Below are the code and all the weights of a small trained network. Each question names an input and a target symbol and asks about switching units off, where a switched-off unit gives its printed mean instead of its output.

import numpy as np


def w(rows, s, z=0):
    codes = np.array(rows[::2]) - 128.0
    scale = np.full(codes.shape[1], s)
    scale[-1] = z or s
    return codes * scale


def norm(h):
    return h / np.sqrt((h * h).mean(-1, keepdims=True) + 1e-5)


def f(y):
    return y / 2 * (1 + np.tanh(0.7978845608 * (y + 0.044715 * y**3)))


def softmax(a):
    e = np.exp(a - a.max(-1, keepdims=True))
    return e / e.sum(-1, keepdims=True)


def log_softmax(a):
    a = a - a.max(-1, keepdims=True)
    return a - np.log(np.exp(a).sum(-1, keepdims=True))


def net(x, mask):
    ids = ['Λβδζηπψ'.index(c) for c in x.split()]
    T = len(ids)
    res = E[ids] + P[:T]
    u = 0
    for l in range(2):
        r = norm(res)
        for j in range(2):
            rows = slice(3 * j, 3 * j + 3)
            q, k, v = (r @ M[l][rows].T for M in (Q, K, V))
            z = softmax(np.where(np.tri(T) > 0, q @ k.T / 3**0.5, -1e9)) @ v
            o = O[l][rows]
            res = res + np.where(mask[u + j], z, o[:, -1]) @ o[:, :-1]
        u += 2
        y = f(norm(res) @ A[l][:, :-1].T + A[l][:, -1])
        res = res + np.where(mask[u : u + 8], y, B[l][:, -1]) @ B[l][:, :-1]
        u += 8
    return log_softmax(norm(res)[-1] @ U[:, :-1].T + U[:, -1])


Q, K, V, O, A, B = {}, {}, {}, {}, {}, {}
E = w([
[226,203,89,118,201,139],'Λ',
[83,63,193,197,121,181],'β',
[162,228,72,120,158,101],'δ',
[2,102,166,164,145,102],'ζ',
[85,79,162,146,53,174],'η',
[116,194,93,165,71,128],'π',
[208,164,100,108,101,170],'ψ',
],0.0033)
P = w([
[131,104,106,87,123,170],'0',
[116,116,181,253,95,154],'1',
[97,171,167,105,155,122],'2',
[128,136,130,201,165,90],'3',
[122,179,171,96,137,119],'4',
[154,124,64,165,125,42],'5',
[126,178,171,106,121,104],'6',
[155,70,59,123,159,69],'7',
[137,173,167,111,109,86],'8',
[143,68,51,144,152,92],'9',
[154,167,160,112,90,63],'10',
[130,80,50,132,156,96],'11',
],0.005)
Q[0] = w([
[97,129,166,62,255,122],'0.h0',
[152,108,45,131,164,125],'0.h0',
[95,112,100,179,200,82],'0.h0',
[150,45,40,109,136,149],'0.h1',
[109,131,80,148,235,144],'0.h1',
[119,156,84,168,214,38],'0.h1',
],0.0043)
K[0] = w([
[2,119,153,220,227,54],'0.h0',
[90,83,165,103,115,99],'0.h0',
[135,114,180,194,91,187],'0.h0',
[44,45,11,151,142,182],'0.h1',
[173,160,42,161,212,72],'0.h1',
[238,227,68,115,175,68],'0.h1',
],0.0036)
V[0] = w([
[130,59,11,2,127,118],'0.h0',
[71,27,122,175,71,217],'0.h0',
[94,81,182,90,189,78],'0.h0',
[159,198,97,211,182,86],'0.h1',
[124,179,37,152,148,148],'0.h1',
[58,103,198,78,162,218],'0.h1',
],0.0022)
O[0] = w([
[113,182,246,122,225,154,32],'0.h0',
[244,134,68,103,118,188,72],'0.h0',
[125,89,86,61,60,126,71],'0.h0',
[23,4,173,162,77,79,247],'0.h1',
[135,93,207,220,194,201,209],'0.h1',
[70,77,183,93,216,68,59],'0.h1',
],0.0021,0.0016)
A[0] = w([
[199,24,110,76,148,191,115],'0.n0',
[109,100,14,223,93,23,249],'0.n1',
[205,182,113,126,54,98,133],'0.n2',
[31,77,114,86,120,81,254],'0.n3',
[59,112,167,178,153,124,186],'0.n4',
[32,79,137,192,112,51,125],'0.n5',
[186,202,142,172,124,131,175],'0.n6',
[254,154,77,151,227,88,171],'0.n7',
],0.0032,0.00085)
B[0] = w([
[95,179,9,184,191,52,115],'0.n0',
[164,46,82,106,171,232,254],'0.n1',
[71,69,158,148,200,141,163],'0.n2',
[203,194,125,250,168,172,148],'0.n3',
[232,198,109,20,68,172,155],'0.n4',
[253,115,51,151,151,87,177],'0.n5',
[53,63,216,70,148,102,171],'0.n6',
[110,46,149,222,75,135,194],'0.n7',
],0.0026,0.0034)
Q[1] = w([
[106,154,118,83,140,144],'1.h0',
[171,40,16,113,154,186],'1.h0',
[182,69,2,163,175,160],'1.h0',
[81,187,109,90,137,132],'1.h1',
[137,145,111,18,160,136],'1.h1',
[159,150,125,103,90,143],'1.h1',
],0.0097)
K[1] = w([
[121,54,85,224,102,150],'1.h0',
[150,118,177,158,67,16],'1.h0',
[130,76,164,105,53,9],'1.h0',
[57,187,195,83,153,131],'1.h1',
[2,171,212,160,134,140],'1.h1',
[133,157,169,129,94,174],'1.h1',
],0.0067)
V[1] = w([
[192,64,223,114,253,79],'1.h0',
[106,147,242,29,14,119],'1.h0',
[199,110,162,210,87,216],'1.h0',
[87,183,116,97,153,155],'1.h1',
[180,137,86,88,232,201],'1.h1',
[185,103,121,165,110,149],'1.h1',
],0.0043)
O[1] = w([
[216,77,198,121,142,92,168],'1.h0',
[99,196,178,114,86,95,251],'1.h0',
[89,91,112,154,2,53,100],'1.h0',
[186,112,158,128,94,119,89],'1.h1',
[96,131,200,146,75,120,247],'1.h1',
[131,144,133,92,148,142,225],'1.h1',
],0.0061,0.0017)
A[1] = w([
[134,218,214,102,133,64,130],'1.n0',
[2,180,84,137,122,197,128],'1.n1',
[59,88,147,115,52,101,251],'1.n2',
[127,132,106,64,192,153,70],'1.n3',
[100,81,74,183,130,149,139],'1.n4',
[138,146,159,142,200,200,69],'1.n5',
[108,81,139,183,129,178,161],'1.n6',
[84,87,75,179,152,112,138],'1.n7',
],0.0061,0.0022)
B[1] = w([
[160,155,197,77,39,194,252],'1.n0',
[112,96,212,175,209,119,189],'1.n1',
[145,148,38,111,132,71,215],'1.n2',
[186,255,135,204,108,155,129],'1.n3',
[130,117,180,34,141,167,171],'1.n4',
[145,172,22,212,57,82,188],'1.n5',
[144,215,82,45,184,107,175],'1.n6',
[126,139,137,69,90,200,169],'1.n7',
],0.0046,0.0035)
U = w([
[220,2,166,151,192,78,133],'Λ',
[136,89,76,10,180,210,137],'β',
[179,156,231,108,32,147,102],'δ',
[203,205,67,194,177,129,143],'ζ',
[60,105,188,149,236,125,184],'η',
[21,193,153,109,129,55,11],'π',
[137,67,27,73,54,34,96],'ψ',
],0.0058,0.0011)

Each question gives the input, a string of symbols that net reads in full, and the target symbol t.
The units are the heads (3 rows each of Q, K, V and O) and the neurons (one row each of A and B). Each row of codes is followed by its name. A weight is (code - 128) times the scale printed after its matrix; where a second scale follows, it is the last column's (O, A, B and U).
mask holds one flag per unit, layer by layer, with each layer's heads first. A switched-off unit (its flag False) gives its mean, the last column of its rows in O or B, instead of its output. The means were averaged over made-up inputs and are rounded, as every weight is.
A unit's drop is (log p(t) with every unit on - log p(t) with that unit switched off) / (log p(t) with every unit on - log p(t) with every unit switched off).
The circuit of an input: a set's keep is (log p(t) with only the set's units on - log p(t) with every unit switched off) / (log p(t) with every unit on - log p(t) with every unit switched off). Starting from the 12 units with the biggest drops (on a tie, the unit counted first), units are removed one at a time, each time the one whose removal leaves the highest keep (on an exact tie, the one counted first), for as long as the keep stays at least 0.8.
circuit, biggest first: the units of the circuit, biggest drop first
unit that matters most: the unit with the biggest drop
k most important neurons: the k neurons with the biggest drops, biggest first
top k neurons in layer l: the k neurons of layer l with the biggest drops, biggest first
heads that matter: for each layer, one digit per head in row order, 1 if its drop is at least 0.15 and else 0, layers parted by /
input π ψ ζ π δ, target π: circuit, biggest first : (1.h0; 1.n1)
input π δ ψ ψ δ δ δ ψ δ β π Λ, target η: heads that matter : 00 / 10
input δ ζ δ, target δ: circuit, biggest first : (1.n0; 1.h1)
input Λ δ δ δ η, target Λ: circuit, biggest first : (1.h0; 1.n0)
input β δ β ψ δ δ ψ β Λ, target β: unit that matters most : 0.n0
input ψ β π ζ Λ, target ψ: 2 most important neurons : (0.n7; 0.n5)
input β δ β δ β, target β: 4 most important neurons : (0.n0; 0.n1; 0.n6; 1.n4)
input β δ δ δ ζ ζ, target β: 2 most important neurons : (0.n3; 0.n5)
input ψ ψ ψ δ η, target ψ: 2 most important neurons : (0.n0; 1.n2)
input β η β β δ, target β: 2 most important neurons : (0.n0; 0.n1)
input ψ π δ δ Λ ζ δ, target ψ: circuit, biggest first : (0.h0; 1.h0; 0.n0)
input Λ δ β δ ζ, target Λ: heads that matter : 10 / 10
input ζ δ δ β β δ β β, target ψ: circuit, biggest first : (1.h0; 0.n1; 1.n2)
input δ β π β π π, target η: heads that matter : 00 / 10
input δ δ ζ β, target β: unit that matters most : 0.n3
input δ Λ δ β π δ δ ζ π β, target η: circuit, biggest first : (1.h0; 1.n1; 0.n7)
input Λ δ Λ δ δ ψ β π η η, target π: top 2 neurons in layer 1 : (1.n1; 1.n5)
input π δ π δ Λ, target π: 2 most important neurons : (0.n1; 1.n2)
input η β π, target η: heads that matter : 01 / 10
input δ δ δ ζ ζ π, target β: heads that matter : 00 / 00
input β δ ψ π β η β π ψ β, target δ: top 4 neurons in layer 0 : (0.n1; 0.n3; 0.n2; 0.n4)
input Λ β Λ ζ η Λ ψ, target Λ: unit that matters most : 1.h0
input β δ δ ζ ψ δ ζ, target β: heads that matter : 01 / 10
input η δ η δ δ δ ψ Λ Λ δ, target Λ: 2 most important neurons : (0.n7; 0.n4)
